Below are the code and all the weights of a small trained network. Each question names an input and a class and asks about switching units off, where a switched-off unit gives its printed mean instead of its output.

import numpy as np


def w(rows, s, z=0):
    codes = np.array(rows[::2]) - 128.0
    scale = np.full(codes.shape[1], s)
    scale[-1] = z or s
    return codes * scale


def f(y):
    return y / 2 * (1 + np.tanh(0.7978845608 * (y + 0.044715 * y**3)))


def log_softmax(a):
    a = a - a.max(-1, keepdims=True)
    return a - np.log(np.exp(a).sum(-1, keepdims=True))


def net(x, mask):
    res = np.array(x, float).reshape(1, 3) / 4 @ E
    y = f(res @ A[0][:, :-1].T + A[0][:, -1])
    res = res + np.where(mask, y, B[0][:, -1]) @ B[0][:, :-1]
    return log_softmax(res[-1] @ U[:, :-1].T + U[:, -1])


A, B = {}, {}
E = w([
[33,157,111,234,71,113,181,50,180],'x0',
[107,234,147,106,174,60,173,159,161],'x1',
[143,199,100,148,119,158,104,64,7],'x2',
],0.013)
A[0] = w([
[24,109,137,194,77,129,158,49,134,66],'n1',
[121,155,65,204,52,193,76,62,120,30],'n2',
[59,119,139,245,50,145,178,18,139,141],'n3',
[242,9,147,73,148,152,70,221,152,153],'n4',
[198,151,35,139,138,151,61,141,20,137],'n5',
[68,114,154,246,22,196,150,38,134,253],'n6',
[87,228,182,133,210,47,158,214,192,200],'n7',
[80,122,172,198,107,91,201,138,180,167],'n8',
[208,186,111,135,137,154,91,56,38,219],'n9',
[219,92,59,90,93,145,38,165,12,175],'n10',
[50,159,132,115,84,131,212,140,164,109],'n11',
[177,57,197,73,125,217,103,248,115,182],'n12',
],0.011,0.0062)
B[0] = w([
[138,119,138,169,21,68,150,116,225,207],'n1',
[99,81,86,149,174,139,107,141,82,189],'n2',
[17,78,89,100,97,128,84,208,221,242],'n3',
[148,184,199,33,70,112,54,18,194,226],'n4',
[102,131,216,105,141,132,170,73,57,203],'n5',
[52,10,55,124,161,139,119,202,241,250],'n6',
[181,220,254,109,116,66,153,109,103,243],'n7',
[192,131,179,141,183,115,119,125,74,204],'n8',
[62,63,220,148,230,213,137,102,42,213],'n9',
[139,134,232,41,160,214,56,50,92,222],'n10',
[131,119,145,130,197,106,76,104,119,182],'n11',
[126,213,183,62,90,62,60,38,201,212],'n12',
],0.011,0.024)
U = w([
[124,139,140,71,61,101,117,128,225,177],'0',
[161,143,161,87,183,184,84,69,40,150],'1',
[216,88,1,212,173,234,216,67,29,2],'2',
[32,23,50,192,109,215,169,175,178,98],'3',
[108,164,159,134,168,100,210,194,98,140],'4',
],0.013,0.0095)

Each question gives the input, the list of numbers given to net, and the class t.
The units are the neurons (one row each of A and B). Each row of codes is followed by its name. A weight is (code - 128) times the scale printed after its matrix; where a second scale follows, it is the last column's (A, B and U).
mask holds one flag per neuron, in row order. A switched-off neuron (its flag False) gives its mean, the last column of its row in B, instead of its output. The means were averaged over made-up inputs and are rounded, as every weight is.
A unit's drop is (log p(t) with every unit on - log p(t) with that unit switched off) / (log p(t) with every unit on - log p(t) with every unit switched off).
The circuit of an input: a set's keep is (log p(t) with only the set's units on - log p(t) with every unit switched off) / (log p(t) with every unit on - log p(t) with every unit switched off). Starting from all 12 units, units are removed one at a time, each time the one whose removal leaves the highest keep (on an exact tie, the one counted first), for as long as the keep stays at least 0.8.
units of the circuit, in order: the units of the circuit, biggest drop first
most important unit: the unit with the biggest drop
top k neurons: the k neurons with the biggest drops, biggest first
drop when u is switched off: that unit's drop, to one decimal
input [3,8,7], class 4: units of the circuit, in order : [n10, n4]
input [-4,8,0], class 4: top 4 neurons : [n10, n4, n3, n1]
input [2,4,-5], class 4: most important unit : n10
input [3,6,-7], class 4: top 2 neurons : [n10, n4]
input [4,6,-3], class 4: units of the circuit, in order : [n4, n12]
input [-5,-6,-2], class 1: top 4 neurons : [n10, n3, n6, n1]
input [-8,6,0], class 1: top 3 neurons : [n3, n6, n1]
input [3,8,3], class 4: top 2 neurons : [n4, n10]
input [0,7,4], class 1: top 3 neurons : [n6, n3, n1]
input [-1,7,-8], class 1: top 4 neurons : [n3, n6, n1, n8]
input [-7,-3,-2], class 1: top 3 neurons : [n10, n3, n6]
input [-7,2,0], class 1: drop when n3 is switched off : 0.0
input [2,6,0], class 4: drop when n4 is switched off : 0.2
input [-7,-6,-3], class 1: drop when n1 is switched off : 3.9
